Below are the code and all the weights of a small trained network. Each question names an input and a target symbol and asks about switching units off, where a switched-off unit gives its printed mean instead of its output.

import numpy as np


def w(rows, s, z=0):
    codes = np.array(rows[::2]) - 128.0
    scale = np.full(codes.shape[1], s)
    scale[-1] = z or s
    return codes * scale


def f(y):
    return np.maximum(y, 0)


def softmax(a):
    e = np.exp(a - a.max(-1, keepdims=True))
    return e / e.sum(-1, keepdims=True)


def log_softmax(a):
    a = a - a.max(-1, keepdims=True)
    return a - np.log(np.exp(a).sum(-1, keepdims=True))


def net(x, mask):
    ids = ['ΓΔΦΨβεζθμξπτ'.index(c) for c in x.split()]
    T = len(ids)
    res = E[ids] + P[:T]
    q, k, v = (res @ M[0].T for M in (Q, K, V))
    z = softmax(np.where(np.tri(T) > 0, q @ k.T / 4**0.5, -1e9)) @ v
    res = res + np.where(mask[0], z, O[0][:, -1]) @ O[0][:, :-1]
    y = f(res @ A[0][:, :-1].T + A[0][:, -1])
    res = res + np.where(mask[1:9], y, B[0][:, -1]) @ B[0][:, :-1]
    return log_softmax(res[-1] @ U[:, :-1].T + U[:, -1])


Q, K, V, O, A, B = {}, {}, {}, {}, {}, {}
E = w([
[107,100,131,153,157,156],'Γ',
[138,114,147,175,15,169],'Δ',
[74,96,181,128,73,96],'Φ',
[159,57,115,165,157,140],'Ψ',
[56,98,220,130,104,184],'β',
[184,78,208,95,107,63],'ε',
[140,97,151,89,144,146],'ζ',
[170,115,119,107,232,29],'θ',
[179,142,105,181,91,83],'μ',
[156,205,67,173,128,179],'ξ',
[199,123,109,77,249,121],'π',
[210,167,154,120,69,207],'τ',
],0.019)
P = w([
[141,119,248,158,152,133],'0',
[165,57,148,198,82,224],'1',
[230,113,255,135,154,115],'2',
[147,72,141,157,86,183],'3',
[203,132,192,122,158,107],'4',
[151,75,105,142,75,176],'5',
[205,131,194,85,152,73],'6',
[86,94,120,78,112,102],'7',
[208,149,160,69,149,57],'8',
[168,88,52,96,57,149],'9',
[228,132,143,66,129,64],'10',
[194,50,26,102,25,176],'11',
],0.0089)
Q[0] = w([
[214,2,191,95,69,66],'h1',
[141,138,95,153,161,187],'h1',
[148,29,64,134,144,155],'h1',
[1,130,40,111,111,198],'h1',
],0.015)
K[0] = w([
[121,108,53,26,64,86],'h1',
[133,109,134,135,154,172],'h1',
[107,4,78,151,105,125],'h1',
[63,32,199,211,141,130],'h1',
],0.015)
V[0] = w([
[85,122,172,11,51,174],'h1',
[143,171,101,128,212,218],'h1',
[159,223,147,127,26,80],'h1',
[209,113,158,120,152,130],'h1',
],0.012)
O[0] = w([
[104,106,200,66,132,225,176],'h1',
[86,210,183,45,162,99,2],'h1',
[251,142,133,206,67,159,178],'h1',
[204,107,53,41,87,139,233],'h1',
],0.011,0.009)
A[0] = w([
[218,149,201,163,144,89,85],'n1',
[96,3,161,116,177,151,183],'n2',
[68,112,213,110,144,219,5],'n3',
[127,107,40,205,119,21,147],'n4',
[45,156,116,117,10,128,94],'n5',
[104,62,57,115,143,76,108],'n6',
[89,168,44,148,136,219,136],'n7',
[182,165,65,115,194,121,34],'n8',
],0.011,0.0028)
B[0] = w([
[93,162,92,160,114,177,217],'n1',
[80,112,87,87,123,88,250],'n2',
[128,142,135,140,221,139,203],'n3',
[128,123,111,119,171,179,236],'n4',
[152,184,251,134,138,72,156],'n5',
[130,125,157,163,149,43,205],'n6',
[102,238,139,143,141,110,145],'n7',
[92,126,204,118,94,146,193],'n8',
],0.014,0.016)
U = w([
[45,160,24,137,109,134,114],'Γ',
[121,111,228,255,86,148,1],'Δ',
[16,29,186,246,55,143,124],'Φ',
[83,119,21,166,104,88,97],'Ψ',
[118,87,120,121,165,203,51],'β',
[169,71,50,100,76,117,151],'ε',
[103,117,44,49,126,170,105],'ζ',
[228,104,112,182,180,91,156],'θ',
[162,122,60,208,167,150,108],'μ',
[71,215,71,177,88,113,215],'ξ',
[124,155,113,97,93,98,159],'π',
[191,141,161,88,127,188,186],'τ',
],0.0068,0.0062)

Each question gives the input, a string of symbols that net reads in full, and the target symbol t.
The units are the heads (4 rows each of Q, K, V and O) and the neurons (one row each of A and B). Each row of codes is followed by its name. A weight is (code - 128) times the scale printed after its matrix; where a second scale follows, it is the last column's (O, A, B and U).
mask holds one flag per unit, heads first, then neurons. A switched-off unit (its flag False) gives its mean, the last column of its rows in O or B, instead of its output. The means were averaged over made-up inputs and are rounded, as every weight is.
A unit's drop is (log p(t) with every unit on - log p(t) with that unit switched off) / (log p(t) with every unit on - log p(t) with every unit switched off).
The circuit of an input: a set's keep is (log p(t) with only the set's units on - log p(t) with every unit switched off) / (log p(t) with every unit on - log p(t) with every unit switched off). Starting from all 9 units, units are removed one at a time, each time the one whose removal leaves the highest keep (on an exact tie, the one counted first), for as long as the keep stays at least 0.8.
circuit, biggest first: the units of the circuit, biggest drop first
unit that matters most: the unit with the biggest drop
k most important neurons: the k neurons with the biggest drops, biggest first
input Ψ Φ ε ε β θ τ Γ θ, target τ: 2 most important neurons	(n8, n2)
input π Γ θ Φ ε θ ζ Φ π ε μ, target π: circuit, biggest first	(h1, n8)
input ε ε ε Φ ε ε Ψ, target ε: circuit, biggest first	(h1, n3, n2)
input Φ Φ τ ε π ε ξ β θ, target ξ: circuit, biggest first	(n1, h1)
input Γ ε Φ μ θ Φ Φ, target θ: 2 most important neurons	(n6, n2)
input ε Φ π ζ Δ, target π: circuit, biggest first	(h1, n5)
input ξ ε Φ ε Φ, target ε: unit that matters most	n8
input μ Φ θ Φ π, target π: 2 most important neurons	(n8, n6)
input ζ ε π ξ τ Δ Φ β ε θ Ψ, target θ: circuit, biggest first	(h1, n6, n2)
input ε Δ θ π Φ, target π: circuit, biggest first	(h1, n5)
input ε Φ ε Φ π ξ ξ β Φ β ε ζ, target ζ: circuit, biggest first	(h1, n2)
input τ Φ θ, target τ: circuit, biggest first	(h1, n8)
input ε ε μ μ β τ ε Φ ε Γ Ψ, target ε: circuit, biggest first	(n3, n5, n7)
input Δ θ ε ε Φ β Φ Φ Φ ξ, target ξ: 2 most important neurons	(n7, n4)
input Γ Φ θ π β, target π: circuit, biggest first	(h1, n1, n5)
input Φ Φ β π Φ π Δ μ ξ Ψ θ, target ξ: 3 most important neurons	(n1, n8, n3)
input ε Φ ε Ψ, target Ψ: circuit, biggest first	(h1, n6, n2)
input Φ π Φ ε μ ε Φ, target μ: circuit, biggest first	(h1, n4, n1)
input ε Δ Φ ε β Φ ξ, target ξ: unit that matters most	n1
input ζ ε μ π Φ ε ε τ π ξ Φ, target π: most important neuron	(n4)
input Φ Φ ζ Φ Δ θ τ ε ε θ Γ, target θ: 3 most important neurons	(n6, n2, n1)
input τ Δ Φ ε Φ ε Φ Φ τ ε μ, target τ: 3 most important neurons	(n2, n6, n8)
input θ θ ξ Φ Φ Φ ε Ψ Φ ζ β θ, target θ: circuit, biggest first	(n6, h1, n2)
input Φ Φ Φ Φ θ μ π Φ ε Φ Φ, target ε: circuit, biggest first	(h1, n3, n8)
input Δ ζ π θ μ τ Ψ, target τ: 2 most important neurons	(n2, n6)
input Φ Φ τ Φ τ τ Ψ Γ ξ β, target β: 4 most important neurons	(n3, n6, n1, n8)
input Φ Φ τ Φ Φ Ψ Φ ξ Φ Δ, target Δ: unit that matters most	n5
